Below are the code and all the weights of a small trained network. Each question names an input and a class and asks about switching units off, where a switched-off unit gives its printed mean instead of its output.

import numpy as np


def w(rows, s, z=0):
    codes = np.array(rows[::2]) - 128.0
    scale = np.full(codes.shape[1], s)
    scale[-1] = z or s
    return codes * scale


def f(y):
    return y / 2 * (1 + np.tanh(0.7978845608 * (y + 0.044715 * y**3)))


def log_softmax(a):
    a = a - a.max(-1, keepdims=True)
    return a - np.log(np.exp(a).sum(-1, keepdims=True))


def net(x, mask):
    res = np.array(x, float).reshape(1, 8) / 4 @ E
    y = f(res @ A[0][:, :-1].T + A[0][:, -1])
    res = res + np.where(mask, y, B[0][:, -1]) @ B[0][:, :-1]
    return log_softmax(res[-1] @ U[:, :-1].T + U[:, -1])


A, B = {}, {}
E = w([
[143,133,149,122,145,134,111,111],'x0',
[99,91,141,45,31,74,9,143],'x1',
[205,83,228,76,93,116,173,193],'x2',
[152,138,103,151,113,157,126,138],'x3',
[133,131,99,144,112,145,137,145],'x4',
[89,68,148,177,148,196,97,145],'x5',
[109,127,149,110,142,114,124,125],'x6',
[97,117,135,112,126,101,141,143],'x7',
],0.012)
A[0] = w([
[116,80,130,215,184,102,81,133,69],'n0',
[109,91,111,86,71,120,33,141,245],'n1',
[130,2,151,127,168,204,113,155,216],'n2',
[182,172,105,112,100,99,110,50,190],'n3',
[203,66,233,156,82,126,153,191,213],'n4',
[154,139,116,158,200,91,208,96,255],'n5',
[31,198,104,134,172,154,139,42,173],'n6',
[183,168,105,88,137,91,163,160,194],'n7',
[85,104,146,201,167,145,211,141,251],'n8',
[141,161,155,138,137,144,185,159,147],'n9',
],0.012,0.0046)
B[0] = w([
[80,137,170,172,103,182,150,38,157],'n0',
[30,57,109,145,80,72,95,167,250],'n1',
[30,225,22,136,145,96,114,94,190],'n2',
[119,89,66,66,111,119,116,206,181],'n3',
[167,58,79,45,179,132,121,162,224],'n4',
[155,255,161,64,204,110,184,147,210],'n5',
[143,149,43,126,76,213,135,133,209],'n6',
[121,60,156,107,217,92,109,181,182],'n7',
[133,228,132,130,147,179,176,90,203],'n8',
[171,124,198,119,253,58,166,92,166],'n9',
],0.0096,0.019)
U = w([
[141,174,75,119,232,168,159,136,198],'0',
[109,81,59,110,86,89,89,133,255],'1',
[112,162,179,204,157,215,191,14,89],'2',
[50,67,137,246,59,125,48,74,3],'3',
[238,114,190,162,225,96,188,133,23],'4',
[184,2,209,95,46,122,88,190,82],'5',
],0.0081,0.0044)

Each question gives the input, the list of numbers given to net, and the class t.
The units are the neurons (one row each of A and B). Each row of codes is followed by its name. A weight is (code - 128) times the scale printed after its matrix; where a second scale follows, it is the last column's (A, B and U).
mask holds one flag per neuron, in row order. A switched-off neuron (its flag False) gives its mean, the last column of its row in B, instead of its output. The means were averaged over made-up inputs and are rounded, as every weight is.
A unit's drop is (log p(t) with every unit on - log p(t) with that unit switched off) / (log p(t) with every unit on - log p(t) with every unit switched off).
The circuit of an input: a set's keep is (log p(t) with only the set's units on - log p(t) with every unit switched off) / (log p(t) with every unit on - log p(t) with every unit switched off). Starting from all 10 units, units are removed one at a time, each time the one whose removal leaves the highest keep (on an exact tie, the one counted first), for as long as the keep stays at least 0.8.
units of the circuit, in order: the units of the circuit, biggest drop first
k most important neurons: the k neurons with the biggest drops, biggest first
drop when u is switched off: that unit's drop, to one decimal
input [-7,-7,8,8,5,-3,-1,-7], class 4: units of the circuit, in order => n9
input [-8,-5,-8,4,2,2,3,1], class 2: units of the circuit, in order => n0, n4
input [-6,7,-6,-1,4,2,-2,-7], class 3: units of the circuit, in order => n4, n5
input [-2,1,8,8,-7,7,2,2], class 1: units of the circuit, in order => n2, n5
input [-3,1,5,5,5,-1,-5,-8], class 5: units of the circuit, in order => n5, n8, n6
input [3,5,2,5,4,-1,8,2], class 5: units of the circuit, in order => n2, n8
input [1,-4,0,-5,-2,1,-6,2], class 2: units of the circuit, in order => n4, n3
input [4,-2,2,-1,-8,-6,-6,-6], class 4: units of the circuit, in order => n2, n6
input [1,3,0,2,-8,2,8,5], class 3: units of the circuit, in order => n5, n4, n3
input [1,-6,-1,3,1,4,1,-1], class 2: units of the circuit, in order => n4, n0
input [3,7,8,0,-1,2,6,2], class 1: 2 most important neurons => n2, n1
input [2,-4,1,4,-5,-7,4,-7], class 4: 2 most important neurons => n2, n9
input [4,8,0,-3,2,5,-8,-2], class 3: 3 most important neurons => n1, n5, n3
input [0,1,-7,-3,-7,-8,-8,-5], class 1: units of the circuit, in order => n3
input [5,0,-2,4,-8,2,1,5], class 2: 4 most important neurons => n1, n4, n3, n7
input [7,-2,-1,-8,-1,2,-7,0], class 2: 3 most important neurons => n4, n3, n7
input [6,5,8,-5,2,8,-6,-6], class 1: 2 most important neurons => n2, n4
input [3,6,-1,-3,2,1,-7,0], class 3: 2 most important neurons => n4, n5
input [-4,8,7,2,-1,6,5,-2], class 1: 2 most important neurons => n2, n4
input [-5,6,3,-7,-2,-1,5,-8], class 5: most important neuron => n2
input [0,-4,6,5,0,-7,-6,8], class 4: drop when n8 is switched off => 0.0
input [-1,-5,-3,-8,3,4,-4,7], class 2: drop when n8 is switched off => 0.1
input [-3,-7,-3,6,-5,2,-1,6], class 2: drop when n8 is switched off => 0.2
input [4,8,1,-3,-7,-2,-8,-8], class 5: drop when n2 is switched off => 0.8
